Below is a small trained network, with its code and all its weights. Each question gives an input and a class and asks what happens when units are switched off, that is, made to give their printed mean instead of their output.

import numpy as np


def w(rows, s, z=0):
    codes = np.array(rows[::2]) - 128.0
    scale = np.full(codes.shape[1], s)
    scale[-1] = z or s
    return codes * scale


def f(y):
    return y / 2 * (1 + np.tanh(0.7978845608 * (y + 0.044715 * y**3)))


def log_softmax(a):
    a = a - a.max(-1, keepdims=True)
    return a - np.log(np.exp(a).sum(-1, keepdims=True))


def net(x, mask):
    res = np.array(x, float).reshape(1, 5) / 4 @ E
    y = f(res @ A[0][:, :-1].T + A[0][:, -1])
    res = res + np.where(mask, y, B[0][:, -1]) @ B[0][:, :-1]
    return log_softmax(res[-1] @ U[:, :-1].T + U[:, -1])


A, B = {}, {}
E = w([
[114,154,190],'x0',
[150,55,166],'x1',
[160,147,97],'x2',
[2,149,176],'x3',
[159,147,187],'x4',
],0.0087)
A[0] = w([
[100,137,72,22],'N1',
[141,77,37,180],'N2',
[130,143,120,211],'N3',
[69,123,153,150],'N4',
[59,133,147,129],'N5',
[138,172,130,200],'N6',
[98,150,59,64],'N7',
[123,118,119,160],'N8',
[127,124,136,26],'N9',
[57,170,6,104],'N10',
[125,121,125,37],'N11',
[62,120,158,181],'N12',
[206,174,183,48],'N13',
[105,107,166,212],'N14',
[138,100,101,93],'N15',
[185,160,158,44],'N16',
[3,154,195,136],'N17',
[110,122,137,191],'N18',
[79,115,112,103],'N19',
[123,124,94,95],'N20',
[137,154,128,234],'N21',
[128,131,119,224],'N22',
[116,119,132,40],'N23',
[95,143,62,32],'N24',
[143,155,132,137],'N25',
[162,11,71,133],'N26',
[154,54,84,178],'N27',
[139,164,126,67],'N28',
[128,174,67,2],'N29',
[130,169,87,68],'N30',
],0.014,0.0031)
B[0] = w([
[91,139,135,138],'N1',
[195,111,127,216],'N2',
[147,106,119,150],'N3',
[148,142,178,175],'N4',
[144,165,163,181],'N5',
[142,90,86,158],'N6',
[104,114,161,155],'N7',
[133,125,129,136],'N8',
[111,151,131,114],'N9',
[49,98,220,211],'N10',
[111,148,133,115],'N11',
[162,130,196,188],'N12',
[99,174,5,173],'N13',
[140,94,170,163],'N14',
[132,123,122,143],'N15',
[120,164,42,151],'N16',
[177,178,228,255],'N17',
[142,119,154,145],'N18',
[123,179,108,146],'N19',
[129,125,127,134],'N20',
[146,97,100,160],'N21',
[147,110,127,152],'N22',
[114,149,137,116],'N23',
[88,133,148,147],'N24',
[129,113,95,138],'N25',
[173,43,148,234],'N26',
[160,77,117,205],'N27',
[122,111,99,128],'N28',
[116,85,171,147],'N29',
[131,88,146,144],'N30',
],0.033,0.0082)
U = w([
[160,138,97,73],'0',
[142,254,23,87],'1',
[188,235,184,185],'2',
[90,144,155,105],'3',
[227,124,70,129],'4',
[99,74,121,237],'5',
[90,218,111,1],'6',
],0.0061,0.0074)

Each question gives the input, the list of numbers given to net, and the class t.
The units are the neurons (one row each of A and B). Each row of codes is followed by its name. A weight is (code - 128) times the scale printed after its matrix; where a second scale follows, it is the last column's (A, B and U).
mask holds one flag per neuron, in row order. A switched-off neuron (its flag False) gives its mean, the last column of its row in B, instead of its output. The means were averaged over made-up inputs and are rounded, as every weight is.
A unit's drop is (log p(t) with every unit on - log p(t) with that unit switched off) / (log p(t) with every unit on - log p(t) with every unit switched off).
The circuit of an input: a set's keep is (log p(t) with only the set's units on - log p(t) with every unit switched off) / (log p(t) with every unit on - log p(t) with every unit switched off). Starting from the 12 units with the biggest drops (on a tie, the unit counted first), units are removed one at a time, each time the one whose removal leaves the highest keep (on an exact tie, the one counted first), for as long as the keep stays at least 0.8.
units of the circuit, in order: the units of the circuit, biggest drop first
k most important neurons: the k neurons with the biggest drops, biggest first
drop of u: that unit's drop, to one decimal
input [0,-4,-8,-4,-3], class 5: units of the circuit, in order -> N17
input [5,-5,8,1,-2], class 3: units of the circuit, in order -> N10, N2
input [-5,4,4,0,-6], class 5: units of the circuit, in order -> N10, N17
input [-6,-2,8,6,-2], class 3: units of the circuit, in order -> N10, N26
input [7,-2,8,-7,-1], class 1: units of the circuit, in order -> N13, N16
input [0,-6,7,5,-2], class 3: 2 most important neurons -> N10, N2
input [3,6,-3,-8,6], class 4: 2 most important neurons -> N26, N27
input [6,-6,4,0,-7], class 3: 3 most important neurons -> N26, N10, N27
input [-5,2,0,-3,-7], class 5: 2 most important neurons -> N10, N17
input [1,-7,1,-4,4], class 1: 2 most important neurons -> N26, N13
input [-5,8,5,2,4], class 4: drop of N18 -> 0.0
input [8,-7,-1,-2,4], class 1: drop of N13 -> 0.1
input [3,8,-4,-6,2], class 4: drop of N10 -> 0.2
